In the rows, zero is written as 128.
Each row of numbers stands for one thing and depends on some of the facts below. Use the named rows to name the rest.

Some facts about the things:
ω: refers to; φ: points at; π: belongs to class
J258 (ω J820) (φ J600, J366) (π a)
J795 (φ J131, J671) (π a)
J32 (ω J277) (π c)
J703 (ω J911) (π d)
J62 (π e)
J268 (ω J223) (φ J157, J466) (π a)
J238 (ω J183) (φ J904) (π a)
J693 (ω J128) (π b)
J646 (ω J416) (π e)
J876 (ω J547) (π e)
J745 (ω J198) (φ J264) (π a)
J202 (ω J573) (φ J825, J157, J271) (π c)
J466 (ω J261) (φ J731) (π e)
J352 (ω J457) (π a)
J617 (ω J364) (φ J202, J481) (π d)
J677 (ω J161) (π a)
J661 (ω J543) (φ J702) (π d)
J264 (ω J904) (π b)
J80 (ω J665) (π a)
J838 (π c)
J543 (ω J187) (π b)
J224 (ω J257) (π e)
J733 (ω J874) (π b)
J13 (π e)
J272 (ω J981) (φ J466) (π b)
J107 (ω J158) (π a)
J588 (ω J620) (φ J133) (π a)
J485 (ω J21) (π b)
J652 (π a)
J715 (ω J304) (π a)
J670 (ω J216) (φ J337) (π b)
J378 (ω J375) (π e)
J910 (ω J80) (π b)
J372 (ω J670) (π c)
J63 (ω J352) (π a)
J836 (ω J300) (π b)
J859 (ω J626) (π b)
J163 (π e)
J593 (π b)
J364 (ω J499) (π c)
J558 (ω J372) (π c)
J109 (ω J282) (φ J82, J378) (π a)
J416 (ω J584) (π b)
J133 (ω J844) (φ J47, J825, J666, J239) (π c)
J82 (ω J337) (φ J666) (π a)
J919 (ω J62) (φ J622) (π a)
J702 (φ J322, J465) (π a)
J986 (ω J365) (π a)
J443 (ω J167) (φ J279, J466) (π b)
J904 (ω J155) (φ J239) (π a)
J666 (φ J443) (π d)
J625 (ω J795) (π b)
J4 (ω J657) (π b)
J938 (ω J666) (π b)
J796 (ω J72) (φ J141, J279) (π a)
J911 (ω J938) (π d)
J665 (ω J647) (π d)
J179 (φ J109, J131, J268) (π a)
J257 (ω J765) (π a)
J620 (ω J151) (π d)
J340 (ω J164) (π c)
J216 (ω J417) (π c)
J223 (ω J971) (π d)
J348 (π a)
J141 (φ J731) (π b)
J653 (ω J514) (π a)
J94 (ω J494) (π a)
J248 (ω J541) (π e)
J24 (ω J63) (π d)
J917 (ω J47) (π c)
J508 (ω J927) (π c)
J547 (ω J733) (π d)
J371 (ω J677) (φ J443) (π a)
J111 (ω J563) (π a)
J481 (π c)
J790 (ω J661) (φ J183) (π c)
J363 (ω J854) (π a)
J896 (ω J588) (π b)
J450 (ω J674) (φ J179) (π b)
J578 (ω J910) (π a)
J247 (ω J986) (π b)
J128 (ω J366) (π a)
J279 (ω J157) (π a)
J486 (ω J852) (π d)
J962 (ω J23) (π a)
J239 (ω J593) (φ J731) (π b)
J266 (π a)
J320 (ω J669) (φ J530, J257, J622, J198) (π b)
J765 (ω J617) (π d)
J151 (ω J248) (π a)
J530 (π a)
J867 (π b)
J965 (ω J138) (π a)
J187 (ω J826) (π b)
J131 (φ J167, J731, J337) (π e)
J522 (ω J4) (φ J598, J257) (π a)
J44 (ω J175) (π a)
J304 (ω J750) (π c)
J161 (ω J348) (π c)
J750 (ω J271) (π a)
J139 (ω J772) (π c)
J996 (ω J876) (φ J703, J416) (π a)
J175 (φ J896) (π b)
J464 (ω J351) (φ J279) (π d)
J138 (ω J202) (π a)
J21 (ω J279) (φ J268) (π a)
J885 (ω J702) (π b)
J843 (ω J48) (π b)
J514 (ω J286) (π a)
J269 (ω J94) (π b)
J158 (ω J622) (π e)
J167 (ω J371) (φ J141) (π b)
J302 (ω J609) (π d)
J553 (ω J24) (π e)
J48 (ω J159) (φ J175, J279, J795) (π c)
J690 (ω J578) (φ J202, J322) (π a)
J164 (ω J258) (φ J919) (π a)
J444 (ω J838) (π e)
J414 (φ J830, J588, J919, J598) (π a)
J337 (ω J777) (φ J141) (π a)
J564 (ω J378) (π a)
J60 (φ J796) (π c)
J531 (φ J133, J48) (π e)
J155 (ω J268) (π a)
J271 (ω J558) (φ J82, J670) (π b)
J499 (ω J465) (π c)
J23 (π d)
J731 (π c)
J307 (ω J486) (π e)
J465 (ω J32) (φ J271) (π e)
J602 (π a)
J319 (ω J485) (π b)
J322 (ω J739) (φ J268, J795) (π a)
J218 (ω J443) (π d)
J833 (φ J320, J896) (π c)
J282 (ω J801) (π e)
J212 (ω J602) (φ J266) (π b)
J972 (ω J211) (π b)
J933 (ω J291) (π c)
J366 (ω J414) (φ J264) (π e)
J852 (ω J715) (π a)
J457 (ω J798) (π b)
J971 (ω J111) (π c)
J300 (ω J25) (π b)
J626 (ω J962) (π a)
J801 (π b)
J674 (ω J933) (π d)
J981 (ω J320) (π a)
J291 (ω J307) (φ J378) (π b)
J183 (ω J107) (φ J271) (π a)
J47 (π b)
J286 (ω J450) (π c)
J541 (ω J319) (π b)
J439 (ω J522) (φ J131, J904) (π a)
J600 (ω J830) (φ J690, J904) (π a)
J573 (ω J836) (π a)
J563 (ω J867) (π c)
J297 (π d)
J671 (ω J425) (φ J279, J167) (π d)
J874 (ω J600) (π a)
J777 (ω J39) (π a)
J261 (π e)
J494 (ω J731) (π a)
J825 (ω J646) (π a)
J609 (π a)
J772 (ω J919) (π a)
J993 (φ J588, J508) (π b)
J592 (ω J13) (φ J158) (π a)
J799 (π b)
J844 (ω J439) (π c)
J826 (ω J163) (π a)
J351 (ω J444) (π e)
J159 (ω J996) (π a)
J236 (ω J896) (φ J268, J48) (π a)
J25 (ω J553) (π a)
J333 (φ J157) (π b)
J739 (π b)
J584 (φ J175, J157, J439, J239) (π a)
J72 (π c)
J39 (ω J859) (π a)
J198 (ω J856) (φ J996) (π b)
J622 (ω J703) (π d)
J365 (π a)
J744 (ω J224) (φ J690, J109, J268, J416) (π e)
J669 (ω J14) (φ J670, J652, J48) (π e)
J599 (ω J139) (π b)
J820 (ω J238) (π d)
J830 (ω J690) (φ J588) (π e)
J854 (ω J82) (π b)
J657 (π e)
J863 (ω J564) (π c)
J598 (ω J272) (φ J268, J365) (π a)
J417 (ω J993) (π b)
J927 (ω J745) (π a)
J211 (ω J464) (π d)
J798 (ω J631) (π a)
J375 (ω J109) (π b)
J860 (φ J617) (π c)
J188 (ω J266) (π a)
J277 (π b)
J697 (ω J481) (π a)
J633 (ω J592) (φ J622) (π a)
J14 (ω J133) (π b)
J425 (ω J799) (π e)
J631 (ω J264) (π a)
J647 (ω J965) (π d)
J157 (ω J625) (φ J466) (π a)
J437 (ω J972) (π d)
J856 (ω J790) (π c)

Some things and their rows:
[129 134 105 114  97 108 143 118 116 127 148 129 125  98 127 124  88 132
 107 117 114 114 134 100 103 143 174 140 127  91 134 134 129 129 121 151
  98 112  78 121 137 115] -> J133
[137 125 112 112 107 100 138 116 133 139 132 136 115  95 129 129  90 126
 108 112 110 127 130 118 113 145 173 144 122  74 149 132 125 123 124 155
 117 122  65 110 125 131] -> J588
[153 153 143 144 150 100 134 123 135 122 162 120 138 137 139 125 101 135
 135 115 127  93 139 122 115 128 149 142 110 121 142 127 104 127 121 135
 106 109 115 132 131 117] -> J14
[141 130 119 139 127 125 123 130 129 134 136 132 133 118 146 120  97 147
 130 111 110 118 133 115 118 124 146 131 118 125 136 135 111 128 115 149
 113 108 109 114 130 115] -> J844
[148 158 131 126 128  83 150 111 129 118 164 117 130 120 123 138 100 129
 120 124 137  98 136 132 115 141 164 154 121  91 145 128 116 129 117 145
 107 115  89 140 131 110] -> J198
[139 141 160 146 101  99 158 121 133 135 146  98 154 119  95 146 107 138
 121 124 140  98 135 134 105 121 175 144 129 107 130 115 102 139 110 119
  82  77 105 147 132  96] -> J272
[143 120 126 123 102  98 132 109 159 164 105 128 141  90 114 170 109 153
 122 126 131 140 130 163 137 133 166 145 146  89 146 134 121 128  98 145
 128 105  77 110 118 119] -> J598
[166 146 136 143 150  74 123 137 114  92 169 109 127 150 116 110 133 167
 148 139 112 124 159 130 113 150 166 122 122 118 153 134 108 124 110 135
 122 106 102 136 146 124] -> J264
[135 104  99 117 112  76 135 116 100 148 162 149 133 106  94 130 122 155
 136 145  91 145 168 103 101 169 207 112 154  87 157 148 125 103 108 133
 127 125  58 115 151 130] -> J904
[123 123 134 121  87 118 120 129  89 145 109  95 148 118 130 113  97 130
  73 140 150 168 167 135 142  95 150 132 152  75 153 143 147 129 150 166
 130 150 154 165 157 134] -> J833
[143 137 121 138 123 101 137 132 124 140 141 144 147 117 149 128  97 148
 123 102 112 143 128 116 112 123 141 128 104 124 143 130 102 132 126 142
 119 111 109  99 129 120] -> J703
[133 138 133 148 149 105 153 107 152 110 184 121 141 132 133 139 101 127
 116 108 145  91 104 123 111 117 119 145 116 121 144 140 122 128 101 126
 105 115 141 137 112 124] -> J733
[154 105 124 145 129  99 114 148 120 108 138 124 116 128 110 103 136 173
 145 128  91 165 147 128 115 143 165 103 133 115 153 136 109 119 105 139
 136 106  93 111 139 138] -> J798
[134 124 126 119  83 115 146 134 132 102 134 114 101  97 115 103  94 124
  97 102 116 141 111 109 106 133 165 132 124  77 133 117 122 134 126 146
 102 100  74 114 134 134] -> J82
[128 122 144 101  74 129  71 125  88 121  81 113  72  52 103  82  97 135
 105  88  99 122 104  73 110 144 115  81 126  73 140 106 158 142  97 104
  44 118  58 120 139 138] -> J465
[143 139 115 138 120 134 130 129 128 118 150 141 129 114 139 119 107 144
 135 109 125 132 124 123 129 120 135 120 143 132 123 130 106 126 104 144
 121 111 104 117 146 111] -> J216
[147 121 112 144 121  78 137 145 107  97 162 130 137 129 113 117 136 182
 130 125 104 181 133 127 109 138 145 101 127 127 152 142 112 130 102 134
 134 107 110 107 138 129] -> J24
[141 113 128 142 124 124 125 131 138 132 136 136 125 116 132 116 107 141
 128 107 113 142 124 122 123 120 143 120 130 114 142 131 109 120 113 140
 126 114 107 111 130 134] -> J188
[113 104 107 118  97 102 156  96 169 127 148 130 129  86 114 160  98 132
  90 113 141 131  87 129 114 130 139 144 143  82 147 147 153 127  89 132
 114 117 102 111 104 143] -> J690

Name these rows:
No name comes twice in this set of rows, the named rows included.
[146 132 129 152 148  84 142 124 131  79 190 110 130 145 107 123 134 160
 132 132 131 125 124 133 109 135 137 121 132 123 151 144 123 125  90 124
 120 110 131 140 129 128]  J836
[145 140 115 131 125  96 137 130 124 140 142 146 144 114 154 130  94 146
 120 103 112 142 130 117 115 127 142 132 104 119 146 132 105 131 128 147
 122 117 102  97 126 122]  J622
[135 108 125 155  94 136 167 134  85 119 139 128 103 104  95 114 109 114
 105  96 107 157 113 160 107 114 145 135 116  71 153 124  84 128 119 184
 123 122  74 156 104  77]  J796
[143 138 121 143  91 104 164 136 101 115 135 127 127 104 117 132 106 139
 104  99 122 165 111 157 113 118 136 138 106  93 146 122  91 144 119 170
 120 108  86 127 112  86]  J464
[144 120 126 141 123 130 129 130 140 129 140 143 122 113 132 117 108 138
 133 103 117 143 121 123 127 119 140 118 137 119 134 126 104 119 110 138
 127 113  99 108 136 129]  J514
[122 114 106 146 120  98 158 122 134 103 176 140 146 117 124 138 116 156
 106 106 130 161  91 124 106 117 109 116 125 128 149 148 127 132  92 128
 124 115 139 107 113 131]  J647
[104 112 156 160  98 119 170 120  24 166 182 109 173 141  78 110 104  89
  82 141 142 135 185 110  95  88 175 124 152  75 159 138 105 107 159 143
 104 157 160 221 161  90]  J141
[135 139 125 154 126 106 179 114  73 118 195 133 128 126  95 127 107 108
 119 115 120 104 134 135  92 131 160 144 116  86 152 131  85 119 117 161
 106 129  85 175 120  68]  J167
[143 186 139 106  76 109 168 129 125  46 193 107  94 110 111  85  95 100
  99 104 162 117 106  90 112 136 161 129 154  88  95  93 119 139 126 121
  81  95  73 136 186 127]  J271
[129 109 140 127  93 112 125 122  90 176  93 108 146 111 120 132 103 119
  75 138 146 184 168 171 151  92 151 141 150  50 174 143 131 119 150 181
 152 168 136 170 137 127]  J795
[119  93 115 149 125 125 145 115 157 112 162 135 127 111 120 133 112 140
 110 103 126 142  86 124 112 115 114 122 134 115 148 148 132 122  88 129
 123 118 133 113 105 143]  J80

Now the same things, written a new way:
Some rows with their names:
[109  89 190 114 161 168 147  74 120  99 144  90 145  83  75 145 126 100
 122 101 100 116  68 157 128 132 153] -> J258
[190 101 137 136 172 125  97 126  93  95  77 101  94  99 155 142 101  68
 179 147  54  97 144 142 109 115 193] -> J600
[112 109 176  84 159 185 140 110  98 104 186 137 111  76 112 135 132  88
 126 131 148 128  90 137 164 124 153] -> J669
[ 82 111 155  62 136 140 129 105 128 156 142 145 127 111 112 129 128  75
 111 119 142 128 102 138 134 132  93] -> J14
[111 117 160 124 110 132 123 100 117  91 105  96 128 136 115 149 136 121
 122 127 125 126  96 157 146 126 128] -> J128
[119 156 127  88  73  78  68 134  70 105 167 205 106 129 108 147 122  85
  97 147 181 126 168 100 167 105  89] -> J896
[119 151 152 146  99 118 103 139  39  28 163 143 101 113  88 158 143 111
 109 135 129 108 132 109 173 114 156] -> J236
[165  69 144 134 124 102 157 150 119 105  70  87 124 143 180 177 139 146
 100 100 120 159 130 170 150 211 143] -> J25
[138 102 120  99 169  91 144 165 145 166  34 183  75 128 174 156 111  87
 131  81  42  87 185 123  86 147 100] -> J665
[ 65 125 152  96 128 119 150 116 146 156 102 188 103 126  90 152 123 107
  91  74  83  98 144 117 109 123  68] -> J23
[109 118 166 117 116 129 125  96 119  92 107  96 130 135 107 146 133 115
 121 128 125 124  93 157 145 122 128] -> J363
[ 95  93 157  99 141 141 120 115 123 128 165 117 106 134 164 134 116  73
 133 150 163 140 116 140 148 136  89] -> J917
[111 117 160 124 111 130 125 100 119  92 104  95 128 138 116 149 136 121
 121 129 124 124  99 156 147 127 128] -> J986
[106 119 168 115 118 129 126  93 116  92 107  95 131 134 103 146 134 115
 120 127 128 124  90 158 145 123 128] -> J39
[ 95 118 124 206  40 230 112  74 176 118 129  98 107 148 155 142 154 186
 172 141 105 119 110 151 172 102 119] -> J715
[ 80  94 125 171  76 231 109  93 176 151 189 121  87 144 199 127 131 133
 178 160 147 134 126 136 170 114  80] -> J558
[136 126 176 116 121 154 134  82  99  97 134 124 101 114  82 150 106 124
 102 146 119 149 115 143 151  94 166] -> J337
[154  62 152 139 111 104 169 147 120 105  90  85 135 144 168 186 145 166
  75  87 136 175 126 171 163 232 132] -> J352
[120 115 147  86 129 167 130 109 104 151 177 179  93  88 108 138 111  90
 104 130 128 146 137 117 147 117 132] -> J443

Which thing is each row?
No name comes twice in this set of rows, the named rows included.
[ 95 104 176  89 159 145 160  77 150 183 136 200  99  84  43 153  85 103
  75  75  67 122 152 115  99 103 105]  J666
[135 191 145 131  58  77  79 114  22  49 137 153  79 163  77 163 107 115
  79 177 157 161 163 110 171  74 145]  J279
[ 49 183 124 120  86  59 110 159  62  96 117 207  89 160  89 161 135  89
  78  92 104  99 181  79 124 120  55]  J620
[167  97 152  85 176 156 108 131 111 123 155 162  60 101 178 131  87  52
 165 174 134 117 147 130 136  91 143]  J48
[131 118 141  93 116 164 115  96 102 163 173 176 100  98 111 145  98  84
 106 129 129 161 144 121 133 117 127]  J239
[145 111 115  68 168 118  99 149 120 157  71 145  90 115 192 120 114  38
 178 146  92  97 143 137 106 121 126]  J733
[175  83 137 124 144 100 132 148 118 104  48  88 111 138 187 161 129 115
 140 122  98 129 133 166 130 173 155]  J138
[144  98 163 152 115 152 106 103 106  67 164 127 151  88 101 173 141 107
 137  86 121  89  97 149 138 142 134]  J414
[176  40 133 135 183 124 123 150  97 143 164 112  92  97 205 152  87  64
 136 139 112 162 177 129 132 193 147]  J202
[ 72 164 119  97  86  87  87 152  51 100 155 162 110 146 126 139 144  65
 104 137 159 131 144 101 153 136  82]  J625
[108  79 153 123 142 134 101  92 108 144 192 109 111 118 139 135  87  66
 123 156 145 165 143 126 139 136 106]  J481
[113  50 158 113 127 128 163 144 124 139 176 111 120 139 187 168 126 122
  75 109 187 191 129 150 171 224  84]  J971
[127  96 199  98 158 180 150  63 125 106 146 107 133  82  64 151 112 103
 114 106 110 127  68 163 127 112 159]  J238
[107 109 150 113 129 146 109  99 102 124 158 101 131 116 136 139 129  82
 135 134 144 151 108 144 147 148 123]  J366
[107  81 136  91 125  93  92  99 141 166 151 153 124  94 100 119 110 102
 103 155 140 128 162 111 168 128 114]  J416

